Below is a small trained network, with its code and all its weights. Each question gives an input and a class and asks what happens when units are switched off, that is, made to give their printed mean instead of their output.

import numpy as np


def w(rows, s, z=0):
    codes = np.array(rows[::2]) - 128.0
    scale = np.full(codes.shape[1], s)
    scale[-1] = z or s
    return codes * scale


def norm(h):
    return h / np.sqrt((h * h).mean(-1, keepdims=True) + 1e-5)


def f(y):
    return y / 2 * (1 + np.tanh(0.7978845608 * (y + 0.044715 * y**3)))


def log_softmax(a):
    a = a - a.max(-1, keepdims=True)
    return a - np.log(np.exp(a).sum(-1, keepdims=True))


def net(x, mask):
    res = np.array(x, float).reshape(1, 4) / 4 @ E
    u = 0
    for l in range(2):
        y = f(norm(res) @ A[l][:, :-1].T + A[l][:, -1])
        res = res + np.where(mask[u : u + 7], y, B[l][:, -1]) @ B[l][:, :-1]
        u += 7
    return log_softmax(norm(res)[-1] @ U[:, :-1].T + U[:, -1])


A, B = {}, {}
E = w([
[36,165,139,106,132,178,157,130,163,175,122,118],'x0',
[141,154,124,135,131,123,105,94,126,151,114,115],'x1',
[125,95,168,55,117,165,184,250,98,40,153,83],'x2',
[173,37,131,126,114,66,117,159,189,117,156,243],'x3',
],0.012)
A[0] = w([
[120,133,119,165,128,114,117,32,127,157,130,156,98],'0.n0',
[133,140,126,144,129,124,141,68,116,151,131,146,101],'0.n1',
[133,125,124,131,127,124,120,132,134,119,127,144,34],'0.n2',
[200,31,124,127,131,86,129,163,131,91,128,214,171],'0.n3',
[134,144,114,157,128,122,124,77,118,130,126,137,2],'0.n4',
[160,159,124,146,128,104,106,2,136,190,127,158,133],'0.n5',
[164,94,127,131,126,109,132,133,132,119,134,162,104],'0.n6',
],0.022,0.0026)
B[0] = w([
[125,113,77,68,171,122,137,159,196,181,36,115,210],'0.n0',
[127,144,96,120,128,146,108,121,159,154,94,155,172],'0.n1',
[140,90,94,153,119,115,155,135,81,93,131,119,134],'0.n2',
[83,83,206,196,83,112,48,127,101,104,212,131,254],'0.n3',
[145,152,97,185,171,94,91,113,144,160,86,63,165],'0.n4',
[188,109,5,134,186,124,181,126,162,144,26,133,244],'0.n5',
[164,132,197,62,90,109,169,142,121,129,184,144,174],'0.n6',
],0.018,0.027)
A[1] = w([
[158,176,111,156,123,94,133,7,135,150,149,201,139],'1.n0',
[142,166,147,142,150,87,172,31,136,160,161,167,40],'1.n1',
[148,124,80,212,117,130,119,49,93,110,144,172,92],'1.n2',
[238,158,73,184,124,125,188,49,147,96,149,247,125],'1.n3',
[206,110,106,130,107,130,147,35,101,121,136,213,77],'1.n4',
[34,246,137,131,131,229,127,112,95,129,126,61,211],'1.n5',
[220,119,96,105,128,77,119,82,145,116,113,220,2],'1.n6',
],0.014,0.003)
B[1] = w([
[141,107,109,137,118,228,102,121,148,118,143,135,134],'1.n0',
[128,131,157,63,130,138,57,110,101,131,101,159,114],'1.n1',
[59,115,147,98,119,153,178,144,185,159,155,191,142],'1.n2',
[88,165,161,82,133,124,126,133,188,160,123,154,190],'1.n3',
[141,123,136,135,133,154,102,155,99,130,115,10,130],'1.n4',
[125,181,139,102,126,149,163,106,107,123,143,126,255],'1.n5',
[175,183,92,129,123,148,113,77,32,64,114,162,212],'1.n6',
],0.013,0.0092)
U = w([
[105,77,241,218,66,101,48,159,123,79,220,156,153],'0',
[162,159,65,167,175,137,108,123,193,151,26,140,249],'1',
[91,254,192,103,123,208,186,141,93,80,153,85,1],'2',
],0.0099,0.0008)

Each question gives the input, the list of numbers given to net, and the class t.
The units are the neurons (one row each of A and B). Each row of codes is followed by its name. A weight is (code - 128) times the scale printed after its matrix; where a second scale follows, it is the last column's (A, B and U).
mask holds one flag per neuron, layer by layer. A switched-off neuron (its flag False) gives its mean, the last column of its row in B, instead of its output. The means were averaged over made-up inputs and are rounded, as every weight is.
A unit's drop is (log p(t) with every unit on - log p(t) with that unit switched off) / (log p(t) with every unit on - log p(t) with every unit switched off).
The circuit of an input: a set's keep is (log p(t) with only the set's units on - log p(t) with every unit switched off) / (log p(t) with every unit on - log p(t) with every unit switched off). Starting from the 12 units with the biggest drops (on a tie, the unit counted first), units are removed one at a time, each time the one whose removal leaves the highest keep (on an exact tie, the one counted first), for as long as the keep stays at least 0.8.
units of the circuit, in order: the units of the circuit, biggest drop first
unit that matters most: the unit with the biggest drop
k most important neurons: the k neurons with the biggest drops, biggest first
k most important neurons of layer l: the k neurons of layer l with the biggest drops, biggest first
drop of u: that unit's drop, to one decimal
input [5,-4,2,1], class 2: unit that matters most : 0.n3
input [-8,7,5,-7], class 2: 3 most important neurons : 0.n3; 0.n5; 0.n0
input [8,-4,5,-2], class 2: units of the circuit, in order : 0.n5; 0.n3
input [-2,2,7,-5], class 2: units of the circuit, in order : 0.n5; 0.n3
input [-5,-6,-5,3], class 0: 2 most important neurons of layer 0 : 0.n3; 0.n6
input [4,-6,-1,-1], class 2: units of the circuit, in order : 0.n3; 0.n5; 0.n0
input [8,0,1,5], class 0: 2 most important neurons : 0.n5; 0.n0
input [6,2,0,-4], class 2: units of the circuit, in order : 0.n5; 0.n3; 0.n0
input [3,2,8,0], class 2: units of the circuit, in order : 0.n3; 0.n5
input [8,0,6,0], class 2: 2 most important neurons of layer 0 : 0.n5; 0.n3
input [3,-3,5,-3], class 2: 2 most important neurons of layer 0 : 0.n5; 0.n3
input [4,1,0,-1], class 2: drop of 0.n3 : 0.7
input [8,1,8,-7], class 2: drop of 0.n5 : 0.3
input [-4,4,-3,7], class 0: units of the circuit, in order : 0.n3
input [-1,-1,8,-6], class 2: drop of 0.n3 : 0.6
input [-6,-7,3,5], class 0: drop of 1.n5 : 0.0
